Here is a tiny trained network, its code and every weight. The questions are about switching its units off for an input and a class, where a switched-off unit gives its printed mean instead of its output.

import numpy as np


def w(rows, s, z=0):
    codes = np.array(rows[::2]) - 128.0
    scale = np.full(codes.shape[1], s)
    scale[-1] = z or s
    return codes * scale


def norm(h):
    return h / np.sqrt((h * h).mean(-1, keepdims=True) + 1e-5)


def f(y):
    return y / 2 * (1 + np.tanh(0.7978845608 * (y + 0.044715 * y**3)))


def log_softmax(a):
    a = a - a.max(-1, keepdims=True)
    return a - np.log(np.exp(a).sum(-1, keepdims=True))


def net(x, mask):
    res = np.array(x, float).reshape(1, 7) / 4 @ E
    u = 0
    for l in range(3):
        y = f(norm(res) @ A[l][:, :-1].T + A[l][:, -1])
        res = res + np.where(mask[u : u + 8], y, B[l][:, -1]) @ B[l][:, :-1]
        u += 8
    return log_softmax(norm(res)[-1] @ U[:, :-1].T + U[:, -1])


A, B = {}, {}
E = w([
[157,210,84,92,29,66],'x0',
[12,72,82,224,76,159],'x1',
[114,90,196,129,89,141],'x2',
[152,19,98,76,115,85],'x3',
[78,149,162,2,157,172],'x4',
[215,192,135,125,107,144],'x5',
[182,128,60,127,104,173],'x6',
],0.0087)
A[0] = w([
[121,30,55,141,75,132,175],'L0N0',
[243,106,145,92,143,152,108],'L0N1',
[199,217,110,156,51,155,71],'L0N2',
[240,130,43,90,228,110,151],'L0N3',
[78,74,188,62,213,70,154],'L0N4',
[174,167,174,180,133,252,27],'L0N5',
[147,61,164,186,102,1,76],'L0N6',
[96,157,160,75,171,203,254],'L0N7',
],0.0094,0.0026)
B[0] = w([
[134,81,69,215,109,158,251],'L0N0',
[176,98,133,191,138,74,193],'L0N1',
[152,164,150,53,79,175,208],'L0N2',
[106,184,42,178,96,90,231],'L0N3',
[81,113,179,60,197,204,253],'L0N4',
[86,126,180,133,204,154,183],'L0N5',
[94,116,198,93,154,245,201],'L0N6',
[72,116,197,78,114,131,242],'L0N7',
],0.011,0.0051)
A[1] = w([
[177,97,139,187,92,198,96],'L1N0',
[81,113,183,145,133,67,2],'L1N1',
[136,239,117,25,92,86,135],'L1N2',
[19,105,59,181,80,103,102],'L1N3',
[108,85,82,162,2,145,157],'L1N4',
[93,84,180,108,135,229,65],'L1N5',
[34,175,84,34,166,146,82],'L1N6',
[185,216,84,57,132,103,30],'L1N7',
],0.008,0.0074)
B[1] = w([
[197,86,145,86,236,177,168],'L1N0',
[74,84,76,109,81,112,101],'L1N1',
[255,204,86,148,200,101,235],'L1N2',
[79,88,115,220,48,58,212],'L1N3',
[81,113,165,239,137,129,254],'L1N4',
[181,129,165,129,191,123,230],'L1N5',
[137,24,114,87,184,166,199],'L1N6',
[137,250,133,107,32,55,156],'L1N7',
],0.0085,0.0046)
A[2] = w([
[200,63,70,157,183,146,161],'L2N0',
[97,127,77,130,157,128,24],'L2N1',
[183,201,80,87,61,143,91],'L2N2',
[180,41,46,87,58,118,39],'L2N3',
[100,162,239,205,150,23,179],'L2N4',
[245,155,208,77,117,137,75],'L2N5',
[158,203,121,94,55,75,2],'L2N6',
[201,178,122,98,151,97,59],'L2N7',
],0.011,0.0043)
B[2] = w([
[186,205,13,154,133,83,227],'L2N0',
[79,102,113,139,117,115,113],'L2N1',
[134,156,223,93,169,81,227],'L2N2',
[21,114,31,219,68,124,141],'L2N3',
[167,58,70,116,79,205,234],'L2N4',
[135,104,110,156,62,184,253],'L2N5',
[203,231,141,2,112,1,200],'L2N6',
[138,156,93,192,51,74,205],'L2N7',
],0.011,0.0044)
U = w([
[43,23,234,82,175,223,246],'0',
[52,51,7,244,59,111,135],'1',
[206,197,88,106,74,29,5],'2',
],0.012,0.0023)

Each question gives the input, the list of numbers given to net, and the class t.
The units are the neurons (one row each of A and B). Each row of codes is followed by its name. A weight is (code - 128) times the scale printed after its matrix; where a second scale follows, it is the last column's (A, B and U).
mask holds one flag per neuron, layer by layer. A switched-off neuron (its flag False) gives its mean, the last column of its row in B, instead of its output. The means were averaged over made-up inputs and are rounded, as every weight is.
A unit's drop is (log p(t) with every unit on - log p(t) with that unit switched off) / (log p(t) with every unit on - log p(t) with every unit switched off).
The circuit of an input: a set's keep is (log p(t) with only the set's units on - log p(t) with every unit switched off) / (log p(t) with every unit on - log p(t) with every unit switched off). Starting from the 12 units with the biggest drops (on a tie, the unit counted first), units are removed one at a time, each time the one whose removal leaves the highest keep (on an exact tie, the one counted first), for as long as the keep stays at least 0.8.
circuit, biggest first: the units of the circuit, biggest drop first
top k neurons: the k neurons with the biggest drops, biggest first
top k neurons in layer l: the k neurons of layer l with the biggest drops, biggest first
drop when u is switched off: that unit's drop, to one decimal
input [1,6,-7,8,3,-8,-8], class 0: circuit, biggest first -> (L0N4)
input [-7,0,1,-1,-2,8,2], class 1: top 3 neurons in layer 2 -> (L2N0 L2N4 L2N2)
input [1,5,6,8,8,-5,4], class 1: top 2 neurons -> (L0N0 L0N6)
input [-2,-8,0,1,-6,-1,-6], class 0: top 4 neurons -> (L0N6 L0N4 L1N2 L0N0)
input [2,0,5,7,-4,6,-1], class 1: top 2 neurons -> (L2N0 L0N4)
input [-8,1,2,4,-4,6,2], class 2: top 2 neurons -> (L2N0 L1N0)
input [-6,-1,-8,-4,7,7,7], class 2: top 4 neurons -> (L0N3 L0N4 L1N2 L0N6)
input [-3,-4,-5,4,4,2,0], class 2: top 2 neurons in layer 0 -> (L0N3 L0N0)
input [7,5,-3,-4,-8,5,-6], class 2: top 2 neurons -> (L0N2 L0N0)
input [1,-3,4,1,-8,3,-3], class 0: top 2 neurons -> (L0N6 L1N2)
input [2,-6,4,8,2,-1,3], class 1: top 2 neurons in layer 0 -> (L0N1 L0N2)
input [8,-1,-1,8,7,-5,4], class 1: drop when L2N3 is switched off -> 0.6
input [3,6,2,-6,1,5,1], class 2: drop when L1N0 is switched off -> 0.1
input [3,5,-1,-1,-8,7,-6], class 0: drop when L0N3 is switched off -> 0.2
